Small tables with named rows and columns. After each table, cells are looked up by row and column.

Table vuzufe
|  | zanob | nuf | vimabeb | gavigu | dututi | nemap |
|---|---|---|---|---|---|---|
| fupure | 0.095 | -0.135 | 0.357 | -0.407 | -0.620 | -0.051 |
| rolumo | 0.090 | 0.348 | -0.214 | 0.255 | 0.577 | 0.018 |
| piz | 0.106 | -0.048 | 0.251 | -0.364 | -0.448 | -0.081 |
| mobud | 0.062 | -0.310 | 0.499 | -0.204 | -0.647 | 0.066 |
| pag | 0.137 | 0.441 | -0.274 | 0.105 | 0.520 | -0.138 |
| badopa | 0.032 | 0.306 | -0.250 | 0.848 | 0.920 | 0.344 |
| botipe | 0.132 | 0.348 | -0.169 | 0.043 | 0.362 | -0.141 |
| kugebab | -0.029 | -0.350 | 0.424 | 0.072 | -0.292 | 0.390 |
| tob | 0.089 | 0.419 | -0.320 | 0.408 | 0.811 | 0.048 |
| lun | 0.154 | 0.444 | -0.261 | 0.065 | 0.473 | -0.198 |

dututi of tob = 0.811
dututi of fupure = -0.620
dututi of pag = 0.520
vimabeb of kugebab = 0.424
nemap of tob = 0.048
nemap of botipe = -0.141

tubu =
columns: vake, mov, sidudi, dok, morulid, gizokek, fer, zit
fof: [44, 25, 93, 149, 105, 158, 108, 99]
sas: [159, 181, 145, 20, 85, 50, 95, 40]
les: [129, 109, 165, 35, 199, 59, 87, 135]
fisesa: [38, 16, 96, 149, 102, 163, 105, 103]
ter: [99, 159, 32, 141, 75, 94, 106, 93]
rif: [186, 159, 155, 29, 66, 27, 137, 61]
gekeb: [52, 134, 83, 39, 110, 129, 17, 76]
leneba: [99, 100, 100, 99, 92, 95, 100, 93]
voseda: [109, 156, 48, 135, 83, 83, 111, 106]
suditem: [156, 174, 153, 19, 87, 46, 102, 50]
tanoked: [139, 196, 131, 25, 85, 64, 77, 36]
pap: [128, 125, 159, 32, 198, 64, 85, 136]
dinop: [54, 103, 92, 47, 128, 129, 31, 106]
lonuzu: [51, 137, 84, 32, 111, 129, 14, 73]

les, sidudi -> 165
sas, morulid -> 85
dinop, dok -> 47
pap, mov -> 125
gekeb, mov -> 134
rif, morulid -> 66
les, morulid -> 199
voseda, mov -> 156
fisesa, vake -> 38
les, fer -> 87
gekeb, vake -> 52
dinop, zit -> 106
pap, morulid -> 198
voseda, gizokek -> 83
voseda, vake -> 109
fisesa, zit -> 103
les, gizokek -> 59
lonuzu, gizokek -> 129
Which row has the largest sidudi? les

Table sobu
cols = dezo, penozu, res, magiraz, bof
fekoma: [2.350, 5.204, 1.764, 2.120, 1.934]
luvos: [4.724, 6.529, 5.436, 5.375, 5.423]
vekar: [4.963, 5.429, 4.244, 4.235, 4.226]
venume: [7.335, 4.684, 2.304, 2.482, 2.355]
dapu: [4.031, 5.618, 6.242, 6.286, 6.436]
pom: [7.514, 5.955, 6.178, 6.144, 6.204]
guzur: [6.975, 4.050, 5.531, 5.623, 5.621]
lopaziz: [4.728, 5.155, 5.682, 5.614, 5.719]

res of lopaziz = 5.682
dezo of vekar = 4.963
magiraz of fekoma = 2.120
penozu of lopaziz = 5.155
penozu of pom = 5.955
res of venume = 2.304
penozu of vekar = 5.429
magiraz of venume = 2.482
dezo of venume = 7.335
Which row has the largest penozu? luvos

ropet:
|  | nofo | kir | teboz | tuvuli | per | golu | tadenik | desum | dez | nagani |
|---|---|---|---|---|---|---|---|---|---|---|
| daniz | 667 | 837 | 639 | 605 | 514 | 810 | 476 | 676 | 901 | 635 |
| kuvot | 645 | 701 | 616 | 732 | 528 | 587 | 643 | 640 | 615 | 693 |
| neto | 645 | 646 | 671 | 661 | 676 | 530 | 618 | 591 | 622 | 530 |
| kovo | 599 | 606 | 593 | 692 | 598 | 593 | 478 | 630 | 613 | 480 |
| komaluv | 783 | 683 | 670 | 838 | 454 | 372 | 744 | 513 | 380 | 730 |
| zimav | 683 | 542 | 687 | 481 | 728 | 399 | 446 | 578 | 594 | 471 |
| vip | 628 | 627 | 652 | 661 | 621 | 607 | 625 | 611 | 633 | 611 |
| zelasi | 745 | 203 | 540 | 475 | 736 | 424 | 676 | 614 | 381 | 530 |
| vupotus | 640 | 840 | 834 | 859 | 498 | 589 | 684 | 484 | 730 | 634 |
| migi | 634 | 599 | 684 | 551 | 714 | 563 | 409 | 594 | 707 | 413 |
| kodalag | 688 | 620 | 652 | 491 | 709 | 440 | 516 | 608 | 602 | 519 |

nagani of kuvot is 693
kir of vupotus is 840
desum of daniz is 676
dez of neto is 622
dez of kuvot is 615
golu of zelasi is 424
dez of zimav is 594
nofo of kuvot is 645
per of kodalag is 709
nofo of vip is 628
per of komaluv is 454
desum of kuvot is 640
Row with the largest per: zelasi

